Below is a small trained network, with its code and all its weights. Each question gives an input and a target symbol and asks what happens when units are switched off, that is, made to give their printed mean instead of their output.

import numpy as np


def w(rows, s, z=0):
    codes = np.array(rows[::2]) - 128.0
    scale = np.full(codes.shape[1], s)
    scale[-1] = z or s
    return codes * scale


def softmax(a):
    e = np.exp(a - a.max(-1, keepdims=True))
    return e / e.sum(-1, keepdims=True)


def log_softmax(a):
    a = a - a.max(-1, keepdims=True)
    return a - np.log(np.exp(a).sum(-1, keepdims=True))


def net(x, mask):
    ids = ['ΔΛΠΣΦΩαβεημξτψ'.index(c) for c in x.split()]
    T = len(ids)
    res = E[ids] + P[:T]
    u = 0
    for l in range(3):
        r = res
        for j in range(3):
            rows = slice(2 * j, 2 * j + 2)
            q, k, v = (r @ M[l][rows].T for M in (Q, K, V))
            z = softmax(np.where(np.tri(T) > 0, q @ k.T / 2**0.5, -1e9)) @ v
            o = O[l][rows]
            res = res + np.where(mask[u + j], z, o[:, -1]) @ o[:, :-1]
        u += 3
    return log_softmax(res[-1] @ U[:, :-1].T + U[:, -1])


Q, K, V, O = {}, {}, {}, {}
E = w([
[65,77,95],'Δ',
[86,119,111],'Λ',
[54,134,67],'Π',
[91,107,81],'Σ',
[98,130,108],'Φ',
[89,49,117],'Ω',
[151,170,162],'α',
[81,101,112],'β',
[46,54,205],'ε',
[95,120,93],'η',
[167,121,111],'μ',
[86,92,97],'ξ',
[35,255,134],'τ',
[91,127,106],'ψ',
],0.014)
P = w([
[219,145,157],'0',
[91,131,174],'1',
[161,118,96],'2',
[102,229,128],'3',
[110,137,185],'4',
[133,105,73],'5',
[83,248,139],'6',
[89,131,177],'7',
[120,90,63],'8',
[64,251,144],'9',
],0.012)
Q[0] = w([
[1,152,149],'L0H1',
[116,138,224],'L0H1',
[185,117,146],'L0H2',
[116,192,186],'L0H2',
[210,95,173],'L0H3',
[110,230,199],'L0H3',
],0.011)
K[0] = w([
[189,9,140],'L0H1',
[190,120,249],'L0H1',
[146,69,147],'L0H2',
[108,126,156],'L0H2',
[250,2,145],'L0H3',
[155,200,222],'L0H3',
],0.011)
V[0] = w([
[176,85,118],'L0H1',
[84,55,106],'L0H1',
[197,171,99],'L0H2',
[132,255,184],'L0H2',
[171,136,117],'L0H3',
[36,58,44],'L0H3',
],0.008)
O[0] = w([
[154,52,200,141],'L0H1',
[64,90,131,127],'L0H1',
[243,167,181,121],'L0H2',
[254,96,148,254],'L0H2',
[110,64,87,93],'L0H3',
[221,189,174,112],'L0H3',
],0.0065,0.0032)
Q[1] = w([
[156,162,107],'L1H1',
[87,133,82],'L1H1',
[53,228,61],'L1H2',
[153,5,120],'L1H2',
[95,186,149],'L1H3',
[130,83,201],'L1H3',
],0.012)
K[1] = w([
[171,141,104],'L1H1',
[187,64,142],'L1H1',
[108,102,101],'L1H2',
[251,246,87],'L1H2',
[138,181,215],'L1H3',
[229,39,137],'L1H3',
],0.011)
V[1] = w([
[205,117,202],'L1H1',
[177,2,105],'L1H1',
[78,43,70],'L1H2',
[71,80,238],'L1H2',
[44,205,55],'L1H3',
[141,30,129],'L1H3',
],0.0098)
O[1] = w([
[61,154,130,176],'L1H1',
[142,187,3,156],'L1H1',
[120,147,117,139],'L1H2',
[124,163,143,254],'L1H2',
[181,122,178,115],'L1H3',
[62,154,168,88],'L1H3',
],0.012,0.0042)
Q[2] = w([
[143,151,39],'L2H1',
[115,113,139],'L2H1',
[117,100,104],'L2H2',
[9,92,203],'L2H2',
[107,64,139],'L2H3',
[146,135,117],'L2H3',
],0.016)
K[2] = w([
[175,135,147],'L2H1',
[33,122,216],'L2H1',
[126,140,184],'L2H2',
[123,159,7],'L2H2',
[151,128,136],'L2H3',
[50,182,120],'L2H3',
],0.014)
V[2] = w([
[109,154,181],'L2H1',
[119,254,106],'L2H1',
[151,110,63],'L2H2',
[150,121,207],'L2H2',
[201,181,130],'L2H3',
[113,171,198],'L2H3',
],0.0096)
O[2] = w([
[86,249,188,110],'L2H1',
[20,137,158,253],'L2H1',
[55,77,113,146],'L2H2',
[122,245,189,26],'L2H2',
[57,254,81,71],'L2H3',
[37,34,38,112],'L2H3',
],0.0073,0.006)
U = w([
[127,89,124,51],'Δ',
[120,142,83,176],'Λ',
[247,50,54,175],'Π',
[105,194,53,228],'Σ',
[117,119,98,38],'Φ',
[91,53,112,114],'Ω',
[94,149,101,69],'α',
[111,139,98,140],'β',
[31,218,131,129],'ε',
[130,93,108,40],'η',
[101,162,2,4],'μ',
[107,148,90,205],'ξ',
[164,119,192,132],'τ',
[125,107,98,85],'ψ',
],0.012,0.0032)

Each question gives the input, a string of symbols that net reads in full, and the target symbol t.
The units are the heads (2 rows each of Q, K, V and O). Each row of codes is followed by its name. A weight is (code - 128) times the scale printed after its matrix; where a second scale follows, it is the last column's (O and U).
mask holds one flag per head, layer by layer. A switched-off head (its flag False) gives its mean, the last column of its rows in O, instead of its output. The means were averaged over made-up inputs and are rounded, as every weight is.
A unit's drop is (log p(t) with every unit on - log p(t) with that unit switched off) / (log p(t) with every unit on - log p(t) with every unit switched off).
The circuit of an input: a set's keep is (log p(t) with only the set's units on - log p(t) with every unit switched off) / (log p(t) with every unit on - log p(t) with every unit switched off). Starting from all 9 units, units are removed one at a time, each time the one whose removal leaves the highest keep (on an exact tie, the one counted first), for as long as the keep stays at least 0.8.
circuit, biggest first: the units of the circuit, biggest drop first
unit that matters most: the unit with the biggest drop
which heads matter: for each layer, one digit per head in row order, 1 if its drop is at least 0.15 and else 0, layers parted by /
input μ β Φ μ ξ Ω τ μ, target Ω: which heads matter : 001 / 101 / 010
input μ Σ Δ Π τ μ Λ η, target Ω: unit that matters most : L1H1
input τ β ψ ψ ε, target Π: which heads matter : 110 / 110 / 100
input μ ε β μ α, target Ω: circuit, biggest first : (L1H1 L2H2 L0H3)
input μ μ Φ ε τ ε μ, target ε: circuit, biggest first : (L2H1 L1H1 L2H2)
input ε ψ Λ μ ε, target ε: circuit, biggest first : (L1H3 L2H1)
input ε τ β τ β, target ε: circuit, biggest first : (L1H3 L2H3)
input τ β μ Π μ, target Π: circuit, biggest first : (L1H3 L0H1)
input μ μ ε η Δ ψ Σ ψ, target Ω: circuit, biggest first : (L1H1 L2H2 L1H3 L0H3)
input μ τ μ μ ψ, target Ω: circuit, biggest first : (L2H2 L1H1 L0H3)
input μ μ ψ Σ β, target Ω: circuit, biggest first : (L2H2 L1H1 L1H3 L0H3)
input μ μ ε η Π ψ μ ξ, target Ω: circuit, biggest first : (L1H1 L2H2 L1H3 L0H3)
input μ ε μ μ Σ, target Ω: which heads matter : 101 / 101 / 010
input μ Σ Π α Δ, target Ω: which heads matter : 000 / 101 / 010
input μ Π τ η μ μ μ Σ, target Ω: circuit, biggest first : (L1H1 L2H2 L0H3)
input μ ε μ μ μ ψ μ μ, target Ω: unit that matters most : L1H3
input μ ψ Π ψ μ ε η Π, target Ω: which heads matter : 101 / 101 / 010
input τ μ ε μ Σ τ Ω μ, target Π: which heads matter : 100 / 111 / 100
input ε Σ μ μ ξ, target ε: which heads matter : 010 / 011 / 101
input ξ Φ μ Δ ε α τ, target τ: unit that matters most : L1H3
